[[125, 139, 124, 139, 109, 112, 83, 59],
[134, 149, 134, 146, 160, 154, 168, 190],
[103, 92, 100, 108, 69, 76, 118, 161],
[108, 94, 116, 107, 83, 116, 94, 164]]
=>
[[83, 59, 125, 139, 124, 139, 109, 112],
[168, 190, 134, 149, 134, 146, 160, 154],
[118, 161, 103, 92, 100, 108, 69, 76],
[94, 164, 108, 94, 116, 107, 83, 116]]

[[129, 182, 67, 131, 151, 108, 117, 182, 135, 112, 108, 116, 128, 112, 124, 95],
[118, 192, 58, 133, 144, 97, 108, 183, 128, 121, 82, 112, 129, 113, 128, 101],
[126, 173, 67, 129, 150, 103, 116, 174, 131, 122, 98, 132, 131, 116, 119, 104],
[162, 150, 99, 78, 152, 114, 142, 173, 81, 83, 121, 168, 150, 155, 81, 135],
[153, 172, 85, 49, 167, 98, 126, 177, 87, 108, 78, 165, 127, 182, 69, 151]]
=>
[[124, 95, 129, 182, 67, 131, 151, 108, 117, 182, 135, 112, 108, 116, 128, 112],
[128, 101, 118, 192, 58, 133, 144, 97, 108, 183, 128, 121, 82, 112, 129, 113],
[119, 104, 126, 173, 67, 129, 150, 103, 116, 174, 131, 122, 98, 132, 131, 116],
[81, 135, 162, 150, 99, 78, 152, 114, 142, 173, 81, 83, 121, 168, 150, 155],
[69, 151, 153, 172, 85, 49, 167, 98, 126, 177, 87, 108, 78, 165, 127, 182]]

[[87, 122, 171],
[38, 125, 106],
[149, 150, 119],
[141, 128, 134]]
=>
[[122, 171, 87],
[125, 106, 38],
[150, 119, 149],
[128, 134, 141]]

[[113, 102, 144, 99, 139, 135, 94],
[116, 105, 140, 97, 141, 132, 91],
[178, 182, 74, 126, 72, 87, 132],
[105, 113, 153, 152, 153, 155, 140],
[80, 104, 172, 143, 174, 165, 139],
[130, 120, 129, 82, 123, 114, 77],
[116, 104, 139, 95, 137, 132, 91],
[110, 96, 153, 103, 150, 138, 100],
[128, 134, 128, 193, 129, 133, 195],
[148, 137, 109, 78, 106, 99, 79]]
=>
[[135, 94, 113, 102, 144, 99, 139],
[132, 91, 116, 105, 140, 97, 141],
[87, 132, 178, 182, 74, 126, 72],
[155, 140, 105, 113, 153, 152, 153],
[165, 139, 80, 104, 172, 143, 174],
[114, 77, 130, 120, 129, 82, 123],
[132, 91, 116, 104, 139, 95, 137],
[138, 100, 110, 96, 153, 103, 150],
[133, 195, 128, 134, 128, 193, 129],
[99, 79, 148, 137, 109, 78, 106]]

[[135, 150, 122, 209, 125, 137],
[59, 61, 196, 113, 196, 178],
[87, 95, 169, 161, 169, 164]]
=>
[[125, 137, 135, 150, 122, 209],
[196, 178, 59, 61, 196, 113],
[169, 164, 87, 95, 169, 161]]

[[129, 74, 84, 136, 147],
[138, 101, 102, 143, 145],
[210, 133, 140, 211, 174],
[89, 131, 119, 83, 87]]
=>
[[136, 147, 129, 74, 84],
[143, 145, 138, 101, 102],
[211, 174, 210, 133, 140],
[83, 87, 89, 131, 119]]

[[150, 108, 112],
[100, 139, 153],
[125, 147, 161],
[164, 186, 195],
[118, 78, 90],
[152, 115, 116],
[156, 168, 182],
[144, 104, 103],
[136, 98, 94],
[99, 134, 142]]
=>
[[108, 112, 150],
[139, 153, 100],
[147, 161, 125],
[186, 195, 164],
[78, 90, 118],
[115, 116, 152],
[168, 182, 156],
[104, 103, 144],
[98, 94, 136],
[134, 142, 99]]

[[208, 51, 48, 203, 48, 52, 48, 48, 49],
[206, 49, 49, 206, 50, 50, 47, 48, 50],
[206, 73, 52, 156, 56, 55, 49, 52, 55],
[205, 49, 50, 204, 49, 51, 48, 50, 47],
[191, 56, 66, 155, 72, 82, 83, 81, 71]]
=>
[[48, 49, 208, 51, 48, 203, 48, 52, 48],
[48, 50, 206, 49, 49, 206, 50, 50, 47],
[52, 55, 206, 73, 52, 156, 56, 55, 49],
[50, 47, 205, 49, 50, 204, 49, 51, 48],
[81, 71, 191, 56, 66, 155, 72, 82, 83]]

[[201, 202, 52, 196, 188, 52, 85, 202, 153, 51, 196],
[56, 55, 203, 61, 70, 203, 170, 55, 103, 204, 61],
[56, 54, 204, 60, 69, 204, 170, 54, 103, 204, 61]]
=>
[[51, 196, 201, 202, 52, 196, 188, 52, 85, 202, 153],
[204, 61, 56, 55, 203, 61, 70, 203, 170, 55, 103],
[204, 61, 56, 54, 204, 60, 69, 204, 170, 54, 103]]
---
[[80, 92, 138, 175, 110, 92, 206, 212],
[180, 132, 167, 127, 126, 131, 179, 117],
[195, 174, 69, 89, 71, 60, 181, 150],
[93, 108, 95, 74, 194, 90, 143, 56],
[108, 177, 179, 109, 81, 147, 99, 137],
[157, 211, 43, 183, 129, 185, 124, 110],
[89, 120, 123, 64, 92, 179, 160, 103],
[129, 129, 128, 121, 128, 124, 119, 127],
[128, 124, 130, 147, 128, 135, 106, 128],
[119, 130, 179, 207, 184, 159, 188, 101],
[112, 169, 158, 111, 164, 69, 64, 99],
[84, 116, 102, 85, 126, 154, 219, 79]]
=>
[[92, 138, 175, 110, 92, 206, 212, 80],
[132, 167, 127, 126, 131, 179, 117, 180],
[174, 69, 89, 71, 60, 181, 150, 195],
[108, 95, 74, 194, 90, 143, 56, 93],
[177, 179, 109, 81, 147, 99, 137, 108],
[211, 43, 183, 129, 185, 124, 110, 157],
[120, 123, 64, 92, 179, 160, 103, 89],
[129, 128, 121, 128, 124, 119, 127, 129],
[124, 130, 147, 128, 135, 106, 128, 128],
[130, 179, 207, 184, 159, 188, 101, 119],
[169, 158, 111, 164, 69, 64, 99, 112],
[116, 102, 85, 126, 154, 219, 79, 84]]

[[58, 57, 200, 55, 56, 199],
[198, 198, 57, 198, 200, 56]]
=>
[[57, 200, 55, 56, 199, 58],
[198, 57, 198, 200, 56, 198]]

[[200, 204],
[99, 73],
[161, 209],
[167, 213],
[119, 76],
[85, 71],
[188, 216],
[93, 77],
[167, 216]]
=>
[[204, 200],
[73, 99],
[209, 161],
[213, 167],
[76, 119],
[71, 85],
[216, 188],
[77, 93],
[216, 167]]

[[106, 155, 96, 52],
[140, 107, 133, 168],
[76, 156, 125, 51],
[169, 122, 162, 194],
[155, 111, 122, 149],
[112, 147, 131, 131]]
=>
[[155, 96, 52, 106],
[107, 133, 168, 140],
[156, 125, 51, 76],
[122, 162, 194, 169],
[111, 122, 149, 155],
[147, 131, 131, 112]]

[[170, 142, 141, 145],
[61, 113, 88, 82]]
=>
[[142, 141, 145, 170],
[113, 88, 82, 61]]

[[180, 150, 142, 129, 153, 164, 134, 98, 106, 180, 91, 143, 80],
[140, 140, 90, 196, 123, 150, 113, 90, 164, 75, 88, 152, 90],
[114, 155, 93, 150, 149, 129, 94, 132, 140, 98, 53, 178, 103],
[171, 157, 149, 131, 161, 141, 124, 97, 125, 184, 77, 147, 152]]
=>
[[150, 142, 129, 153, 164, 134, 98, 106, 180, 91, 143, 80, 180],
[140, 90, 196, 123, 150, 113, 90, 164, 75, 88, 152, 90, 140],
[155, 93, 150, 149, 129, 94, 132, 140, 98, 53, 178, 103, 114],
[157, 149, 131, 161, 141, 124, 97, 125, 184, 77, 147, 152, 171]]
